Below are the code and all the weights of a small trained network. Each question names an input and a class and asks about switching units off, where a switched-off unit gives its printed mean instead of its output.

import numpy as np


def w(rows, s, z=0):
    codes = np.array(rows[::2]) - 128.0
    scale = np.full(codes.shape[1], s)
    scale[-1] = z or s
    return codes * scale


def f(y):
    return np.maximum(y, 0)


def log_softmax(a):
    a = a - a.max(-1, keepdims=True)
    return a - np.log(np.exp(a).sum(-1, keepdims=True))


def net(x, mask):
    res = np.array(x, float).reshape(1, 5) / 4 @ E
    y = f(res @ A[0][:, :-1].T + A[0][:, -1])
    res = res + np.where(mask, y, B[0][:, -1]) @ B[0][:, :-1]
    return log_softmax(res[-1] @ U[:, :-1].T + U[:, -1])


A, B = {}, {}
E = w([
[126,129,132,201,101,192,70,120,161,103],'x0',
[139,140,125,132,134,130,131,125,129,127],'x1',
[153,67,8,130,133,124,118,108,149,118],'x2',
[138,132,130,131,132,130,134,118,126,129],'x3',
[66,154,143,92,191,127,141,73,176,68],'x4',
],0.018)
A[0] = w([
[137,138,129,78,141,52,170,154,72,142,254],'n0',
[111,105,60,111,163,112,123,51,198,71,81],'n1',
[100,133,124,176,139,254,53,90,196,62,106],'n2',
[92,138,125,59,193,77,178,88,152,93,151],'n3',
[63,209,211,104,162,135,137,104,155,69,174],'n4',
[142,129,126,78,124,44,189,149,77,173,237],'n5',
[131,178,209,145,95,132,142,181,78,171,212],'n6',
],0.0095,0.0044)
B[0] = w([
[111,95,127,50,145,151,189,149,116,133,242],'n0',
[181,66,137,79,185,132,172,168,161,73,224],'n1',
[106,160,142,139,55,228,122,124,140,54,243],'n2',
[126,148,160,149,210,36,144,108,161,151,235],'n3',
[50,209,87,107,104,84,130,68,79,150,249],'n4',
[119,85,106,2,141,172,183,154,110,117,254],'n5',
[159,172,240,112,133,196,115,169,201,104,243],'n6',
],0.0098,0.015)
U = w([
[132,128,161,81,135,184,169,144,164,52,77],'0',
[166,170,197,198,95,150,26,152,173,141,154],'1',
[69,172,122,105,146,46,140,87,94,237,145],'2',
[50,189,112,159,73,125,84,57,113,96,53],'3',
[168,48,2,100,116,110,140,148,64,190,188],'4',
[211,68,9,238,48,153,26,156,130,134,251],'5',
[167,88,113,121,198,41,139,122,177,115,53],'6',
],0.0088,0.003)

Each question gives the input, the list of numbers given to net, and the class t.
The units are the neurons (one row each of A and B). Each row of codes is followed by its name. A weight is (code - 128) times the scale printed after its matrix; where a second scale follows, it is the last column's (A, B and U).
mask holds one flag per neuron, in row order. A switched-off neuron (its flag False) gives its mean, the last column of its row in B, instead of its output. The means were averaged over made-up inputs and are rounded, as every weight is.
A unit's drop is (log p(t) with every unit on - log p(t) with that unit switched off) / (log p(t) with every unit on - log p(t) with every unit switched off).
The circuit of an input: a set's keep is (log p(t) with only the set's units on - log p(t) with every unit switched off) / (log p(t) with every unit on - log p(t) with every unit switched off). Starting from all 7 units, units are removed one at a time, each time the one whose removal leaves the highest keep (on an exact tie, the one counted first), for as long as the keep stays at least 0.8.
circuit, biggest first: the units of the circuit, biggest drop first
k most important neurons: the k neurons with the biggest drops, biggest first
drop when u is switched off: that unit's drop, to one decimal
input [-3,-6,-1,-2,6], class 2: most important neuron	(n4)
input [1,-7,4,-6,-6], class 5: circuit, biggest first	(n0; n5)
input [0,2,1,-6,-6], class 4: 3 most important neurons	(n2; n1; n3)
input [7,-7,3,-4,-1], class 5: circuit, biggest first	(n6; n5)
input [-3,0,2,0,0], class 4: 2 most important neurons	(n6; n2)
input [6,-6,-1,-1,0], class 1: 3 most important neurons	(n5; n4; n0)
input [2,6,-1,-3,-1], class 1: circuit, biggest first	(n5; n0)
input [-4,-2,-3,-5,1], class 2: 3 most important neurons	(n2; n1; n4)
input [1,6,8,5,-7], class 5: 3 most important neurons	(n0; n5; n4)
input [4,3,7,-1,0], class 5: 2 most important neurons	(n5; n6)
input [0,1,2,7,-7], class 4: 2 most important neurons	(n2; n6)
input [-7,4,2,-1,8], class 6: 2 most important neurons	(n1; n3)
input [-1,8,3,4,-1], class 4: 3 most important neurons	(n6; n2; n3)
input [-1,-6,-2,4,7], class 2: circuit, biggest first	(n4)
input [5,-2,8,-8,-1], class 5: 3 most important neurons	(n5; n6; n0)
input [5,-5,5,4,0], class 5: circuit, biggest first	(n5; n6)
input [-1,-4,-7,-7,5], class 2: drop when n4 is switched off	0.1
input [7,-1,-2,-7,6], class 3: drop when n4 is switched off	0.2
input [5,-4,-1,4,-8], class 1: drop when n6 is switched off	0.3
input [-1,-5,-7,2,4], class 2: circuit, biggest first	(n4)
